Below are the code and all the weights of a small trained network. Each question names an input and a class and asks about switching units off, where a switched-off unit gives its printed mean instead of its output.

import numpy as np


def w(rows, s, z=0):
    codes = np.array(rows[::2]) - 128.0
    scale = np.full(codes.shape[1], s)
    scale[-1] = z or s
    return codes * scale


def f(y):
    return np.maximum(y, 0)


def log_softmax(a):
    a = a - a.max(-1, keepdims=True)
    return a - np.log(np.exp(a).sum(-1, keepdims=True))


def net(x, mask):
    res = np.array(x, float).reshape(1, 6) / 4 @ E
    y = f(res @ A[0][:, :-1].T + A[0][:, -1])
    res = res + np.where(mask, y, B[0][:, -1]) @ B[0][:, :-1]
    return log_softmax(res[-1] @ U[:, :-1].T + U[:, -1])


A, B = {}, {}
E = w([
[123,130,130,2],'x0',
[75,9,117,63],'x1',
[121,166,89,147],'x2',
[79,234,146,128],'x3',
[41,87,150,233],'x4',
[53,168,92,72],'x5',
],0.0091)
A[0] = w([
[63,179,125,119,129],'N0',
[24,178,106,76,142],'N1',
[24,169,28,36,78],'N2',
[164,188,143,80,93],'N3',
[200,146,138,239,127],'N4',
[203,169,60,147,98],'N5',
[229,162,156,81,199],'N6',
[177,212,129,77,48],'N7',
[30,162,160,127,232],'N8',
[129,183,111,154,97],'N9',
[254,155,198,138,213],'N10',
[222,113,92,173,139],'N11',
[110,162,108,146,178],'N12',
[114,117,131,24,251],'N13',
[191,126,97,96,185],'N14',
[182,35,122,254,246],'N15',
[129,192,110,76,27],'N16',
[82,181,79,175,188],'N17',
[142,203,252,91,193],'N18',
],0.0089,0.0029)
B[0] = w([
[96,77,87,119,163],'N0',
[134,127,76,93,186],'N1',
[189,103,73,59,201],'N2',
[121,61,150,176,169],'N3',
[122,162,126,146,199],'N4',
[153,102,151,130,162],'N5',
[158,160,185,164,198],'N6',
[126,82,143,141,176],'N7',
[116,125,100,88,185],'N8',
[100,126,165,116,156],'N9',
[185,173,123,196,198],'N10',
[158,243,121,103,176],'N11',
[123,211,118,94,156],'N12',
[218,78,214,109,209],'N13',
[134,126,159,164,176],'N14',
[92,129,48,255,245],'N15',
[120,78,116,162,163],'N16',
[96,128,129,96,179],'N17',
[116,161,188,136,182],'N18',
],0.0094,0.012)
U = w([
[28,7,90,230,183],'0',
[105,212,128,115,254],'1',
[177,162,175,185,146],'2',
[146,120,18,82,149],'3',
[191,203,36,220,42],'4',
[15,170,138,101,53],'5',
[137,104,204,78,115],'6',
[141,183,125,148,73],'7',
],0.011,0.0043)

Each question gives the input, the list of numbers given to net, and the class t.
The units are the neurons (one row each of A and B). Each row of codes is followed by its name. A weight is (code - 128) times the scale printed after its matrix; where a second scale follows, it is the last column's (A, B and U).
mask holds one flag per neuron, in row order. A switched-off neuron (its flag False) gives its mean, the last column of its row in B, instead of its output. The means were averaged over made-up inputs and are rounded, as every weight is.
A unit's drop is (log p(t) with every unit on - log p(t) with that unit switched off) / (log p(t) with every unit on - log p(t) with every unit switched off).
The circuit of an input: a set's keep is (log p(t) with only the set's units on - log p(t) with every unit switched off) / (log p(t) with every unit on - log p(t) with every unit switched off). Starting from the 12 units with the biggest drops (on a tie, the unit counted first), units are removed one at a time, each time the one whose removal leaves the highest keep (on an exact tie, the one counted first), for as long as the keep stays at least 0.8.
units of the circuit, in order: the units of the circuit, biggest drop first
k most important neurons: the k neurons with the biggest drops, biggest first
drop when u is switched off: that unit's drop, to one decimal
input [3,4,0,5,-1,5], class 3: units of the circuit, in order : N2
input [6,-2,0,6,3,4], class 3: units of the circuit, in order : N2; N1
input [-2,-6,7,3,-5,4], class 2: units of the circuit, in order : N15; N7
input [5,-6,2,3,3,-3], class 1: units of the circuit, in order : N15; N13
input [5,4,3,2,-2,-1], class 6: units of the circuit, in order : N13; N15
input [-3,-1,8,-5,7,-6], class 4: 2 most important neurons : N11; N4
input [0,8,-2,8,-3,0], class 3: 2 most important neurons : N2; N1
input [3,4,-6,-1,-3,7], class 6: 2 most important neurons : N13; N15
input [-6,4,-2,0,-5,4], class 3: 2 most important neurons : N6; N18
input [0,-3,0,7,-3,-8], class 2: 2 most important neurons : N15; N18
input [8,-4,-8,-5,3,0], class 6: drop when N11 is switched off : 0.1
input [1,1,-8,-8,-2,-6], class 4: drop when N15 is switched off : 0.4
input [7,-1,2,-6,0,3], class 6: drop when N13 is switched off : 0.3
input [-1,-8,5,6,-6,4], class 2: drop when N13 is switched off : -0.1
input [1,0,-6,2,6,4], class 5: most important neuron : N15
